Here is a tiny trained network, its code and every weight. The questions are about switching its units off for an input and a class, where a switched-off unit gives its printed mean instead of its output.

import numpy as np


def w(rows, s, z=0):
    codes = np.array(rows[::2]) - 128.0
    scale = np.full(codes.shape[1], s)
    scale[-1] = z or s
    return codes * scale


def norm(h):
    return h / np.sqrt((h * h).mean(-1, keepdims=True) + 1e-5)


def f(y):
    return y / 2 * (1 + np.tanh(0.7978845608 * (y + 0.044715 * y**3)))


def log_softmax(a):
    a = a - a.max(-1, keepdims=True)
    return a - np.log(np.exp(a).sum(-1, keepdims=True))


def net(x, mask):
    res = np.array(x, float).reshape(1, 3) / 4 @ E
    u = 0
    for l in range(2):
        y = f(norm(res) @ A[l][:, :-1].T + A[l][:, -1])
        res = res + np.where(mask[u : u + 16], y, B[l][:, -1]) @ B[l][:, :-1]
        u += 16
    return log_softmax(norm(res)[-1] @ U[:, :-1].T + U[:, -1])


A, B = {}, {}
E = w([
[49,129,151,125,208,115,208,45],'x0',
[177,141,126,168,107,214,80,17],'x1',
[254,107,177,86,196,32,145,116],'x2',
],0.0079)
A[0] = w([
[159,121,124,149,111,158,108,94,35],'0.n1',
[250,120,139,125,131,148,99,4,84],'0.n2',
[119,113,129,126,134,111,135,152,37],'0.n3',
[200,141,122,144,91,166,72,154,2],'0.n4',
[135,116,138,114,179,37,153,206,98],'0.n5',
[95,122,136,148,158,131,146,70,21],'0.n6',
[121,140,125,110,147,138,139,114,62],'0.n7',
[255,118,163,113,195,68,152,68,36],'0.n8',
[248,121,138,116,92,108,91,190,96],'0.n9',
[134,118,149,154,131,131,138,148,133],'0.n10',
[68,127,137,134,78,187,104,100,51],'0.n11',
[123,129,149,114,222,74,190,14,69],'0.n12',
[116,147,153,102,152,116,134,167,48],'0.n13',
[139,134,136,128,147,169,121,52,48],'0.n14',
[140,104,133,144,131,99,176,179,68],'0.n15',
[234,129,124,136,163,68,138,110,27],'0.n16',
],0.021,0.0035)
B[0] = w([
[121,172,140,129,98,137,162,128,166],'0.n1',
[131,245,111,109,73,85,179,162,249],'0.n2',
[147,154,134,126,119,143,142,110,140],'0.n3',
[154,56,121,135,104,92,138,84,202],'0.n4',
[129,224,105,123,76,93,170,159,225],'0.n5',
[161,83,118,136,75,116,114,99,171],'0.n6',
[139,119,130,123,127,128,137,119,134],'0.n7',
[100,123,134,109,201,192,61,162,247],'0.n8',
[121,12,122,147,118,88,160,89,235],'0.n9',
[128,128,121,119,136,119,138,133,131],'0.n10',
[83,123,122,106,193,160,96,183,203],'0.n11',
[128,3,124,150,103,80,159,91,234],'0.n12',
[133,163,141,119,109,134,147,115,154],'0.n13',
[140,186,138,142,113,115,172,115,181],'0.n14',
[145,175,140,111,110,130,151,111,168],'0.n15',
[107,133,141,137,168,187,77,153,208],'0.n16',
],0.039,0.019)
A[1] = w([
[154,146,130,127,216,187,43,151,135],'1.n1',
[125,129,141,139,122,113,123,128,56],'1.n2',
[120,129,138,113,168,152,77,132,75],'1.n3',
[135,34,150,136,89,114,129,88,132],'1.n4',
[167,132,170,111,122,68,142,142,133],'1.n5',
[111,130,135,126,208,191,49,160,86],'1.n6',
[139,213,158,131,80,113,158,121,41],'1.n7',
[176,255,151,115,112,99,113,121,133],'1.n8',
[96,185,146,122,133,94,136,170,19],'1.n9',
[130,241,128,120,89,137,141,126,46],'1.n10',
[181,215,148,124,133,104,151,123,66],'1.n11',
[116,127,151,118,145,155,105,137,7],'1.n12',
[155,67,132,151,111,118,141,82,20],'1.n13',
[137,131,142,116,188,193,104,148,71],'1.n14',
[90,129,130,156,103,137,129,112,231],'1.n15',
[172,47,158,166,114,131,140,62,1],'1.n16',
],0.024,0.0021)
B[1] = w([
[133,128,59,145,141,224,136,176,201],'1.n1',
[151,127,131,175,186,117,147,129,127],'1.n2',
[142,148,98,159,169,161,163,163,171],'1.n3',
[79,70,192,142,117,154,189,85,251],'1.n4',
[105,161,170,102,115,252,122,115,179],'1.n5',
[165,143,27,100,141,183,143,149,233],'1.n6',
[160,171,141,160,192,65,31,131,235],'1.n7',
[79,201,243,213,124,109,91,152,220],'1.n8',
[189,137,132,138,101,111,113,49,210],'1.n9',
[158,204,118,111,86,58,130,165,236],'1.n10',
[93,212,144,114,137,126,90,70,198],'1.n11',
[117,139,132,113,171,145,134,135,153],'1.n12',
[150,30,170,160,137,130,99,105,207],'1.n13',
[101,114,65,90,189,136,65,85,184],'1.n14',
[210,90,176,58,145,117,92,186,156],'1.n15',
[131,6,145,109,121,99,153,80,213],'1.n16',
],0.033,0.017)
U = w([
[99,9,160,157,104,119,183,94,183],'0',
[133,251,157,168,101,75,105,133,176],'1',
[100,132,23,128,201,228,110,190,7],'2',
],0.013,0.0021)

Each question gives the input, the list of numbers given to net, and the class t.
The units are the neurons (one row each of A and B). Each row of codes is followed by its name. A weight is (code - 128) times the scale printed after its matrix; where a second scale follows, it is the last column's (A, B and U).
mask holds one flag per neuron, layer by layer. A switched-off neuron (its flag False) gives its mean, the last column of its row in B, instead of its output. The means were averaged over made-up inputs and are rounded, as every weight is.
A unit's drop is (log p(t) with every unit on - log p(t) with that unit switched off) / (log p(t) with every unit on - log p(t) with every unit switched off).
k most important neurons: the k neurons with the biggest drops, biggest first
k most important neurons of layer l: the k neurons of layer l with the biggest drops, biggest first
drop of u: that unit's drop, to one decimal
input [6,3,-7], class 2: 4 most important neurons of layer 0 : [0.n2; 0.n11; 0.n9; 0.n4]
input [-5,5,0], class 0: 3 most important neurons : [0.n4; 0.n9; 0.n5]
input [-1,-1,1], class 0: most important neuron of layer 1 : [1.n6]
input [-8,-8,-8], class 0: 2 most important neurons : [0.n2; 0.n8]
input [-5,-5,2], class 0: 3 most important neurons of layer 0 : [0.n9; 0.n2; 0.n14]
input [0,6,7], class 2: 2 most important neurons : [0.n8; 0.n16]
input [-8,-8,-1], class 0: 2 most important neurons : [0.n9; 0.n2]
input [-6,-6,6], class 0: 4 most important neurons : [0.n9; 0.n2; 0.n11; 0.n14]
input [4,0,-6], class 2: 3 most important neurons : [0.n11; 0.n2; 0.n12]
input [6,-4,8], class 2: 3 most important neurons of layer 0 : [0.n8; 0.n16; 0.n9]
input [-1,2,-3], class 2: 2 most important neurons : [0.n11; 0.n2]
input [-2,1,3], class 2: 2 most important neurons : [0.n8; 0.n16]
input [5,-4,-6], class 2: drop of 0.n12 : 1.1
input [0,-1,7], class 2: most important neuron : [0.n8]
input [-3,-5,-8], class 2: drop of 0.n2 : 0.6
input [-8,-6,0], class 0: drop of 0.n9 : 3.4
input [1,-2,-6], class 2: drop of 1.n14 : 0.0
